[[-0.093 -0.173 -0.248  0.303]
 [ 1.137 -0.070 -0.237 -1.745]
 [-1.504  0.967 -0.249 -1.294]] gives 1.137, 0.967

[  16.5 -140.1   97.4  -67.9   81.8] gives 97.4, 81.8

[-16.3  -3.9  -6.5  -7.3  -6.7  11.1] gives 11.1, -3.9

[[-16.94  13.42  -6.65  12.50  22.49  11.60]
 [-17.13  -8.04  -8.02 -18.07   8.57  -3.97]
 [ 17.49   1.17  -8.72  -7.52  -5.39  14.56]] gives 22.49, 17.49

[-154.1  -52.3  159.1  154.8] gives 159.1, 154.8

[[-0.68  0.69 -1.01  1.73 -0.57 -0.47]
 [-1.81 -0.42  0.48  1.16 -0.01  0.41]
 [-1.95 -0.71  0.02  0.23 -0.33  0.30]] gives 1.73, 1.16

[ 0.005  0.053 -0.156  0.058 -0.006  0.149  0.000] gives 0.149, 0.058

[[ 1.523  0.286  0.106 -1.093]
 [-0.734  0.889 -1.507  0.154]] gives 1.523, 0.889
---
[[ -8  15  43 -37  19   8]
 [-12  -2  -7  21  -9 -19]] >> 43, 21

[-34 -31   3   1  -2 -25] >> 3, 1

[-1  0 33  9 25 31] >> 33, 31

[  8   6  11 -39 -10] >> 11, 8

[[ 30 -18  31  21 -27]
 [ -1   1  -3  -2  -3]] >> 31, 30

[ 27  33 -28  -9] >> 33, 27
---
[[0.072, 0.141, -0.122, -0.002, 0.186], [-0.217, -0.213, -0.053, -0.032, -0.191]] gives -0.002
[[148.08, -73.27, 134.59, 63.05, -97.72, 58.58], [177.12, 49.27, 71.47, 69.88, -104.89, 68.24], [-35.89, -183.56, 147.22, 151.85, -76.23, 135.88]] gives -104.89
[[-100.988, 47.608, -83.945, -86.434, -207.959, -116.987], [-60.780, 128.800, 48.067, -65.330, -36.018, -56.811]] gives -207.959
[[13.491, -15.013, 4.837, -5.550, -14.832], [-18.494, 19.441, -0.670, 2.854, 0.975]] gives -5.550
[[-147.375, 137.902, -77.468, 30.136], [-122.038, -32.594, -182.003, 188.449], [-131.856, -7.020, 83.665, -6.702]] gives -182.003
[[0.067, 0.041, -0.151, 0.113, -0.137], [-0.020, 0.017, -0.078, 0.061, -0.146]] gives 0.113
[[0.119, 0.168, 0.180, -0.009], [0.073, 0.124, 0.103, -0.118]] gives 0.180
[[0.12, -0.09, 0.01, 0.02, -0.04], [0.07, 0.00, -0.02, 0.05, -0.03], [-0.16, 0.10, 0.14, -0.11, 0.16]] gives 0.05
---
array([  1,  24, -15, -17,  31,  16,  -1]) | -17, 31

array([[  9,   4,  16, -19,  35],
       [-21,   3, -12,   5,  16],
       [ 19,  -6,  14,  22,  -6]]) | -12, 35

array([-16,  16,  43,   7,  16,  -9,  10]) | 7, 43

array([ 40, -12,  20,  -5, -18,  41, -38]) | -5, 41

array([[-14,  16, -14,  23,  -5,  12,  21],
       [  7, -27,  24, -32,   6, -14, -18],
       [ -4,  13, -12,  15,  -3,   5,   9]]) | -32, 24

array([[-29, -20,  10,  -6,  10, -10,  24],
       [-21,  -7,   9,   5,  -8,  12,  12],
       [  4,  38, -27,  37,  -3,  25,  21]]) | 5, 38

array([ -9, -32,   7,   0,  -7]) | 7, 7

array([  3, -28,  -7, -34,  23]) | -7, 23

array([ 21, -43,  42,  28, -10]) | 42, 42

array([[-29, -20, -36,  18,  26],
       [-17, -29, -18,  10,  15],
       [-12, -15, -21,   1,   2]]) | -18, 26
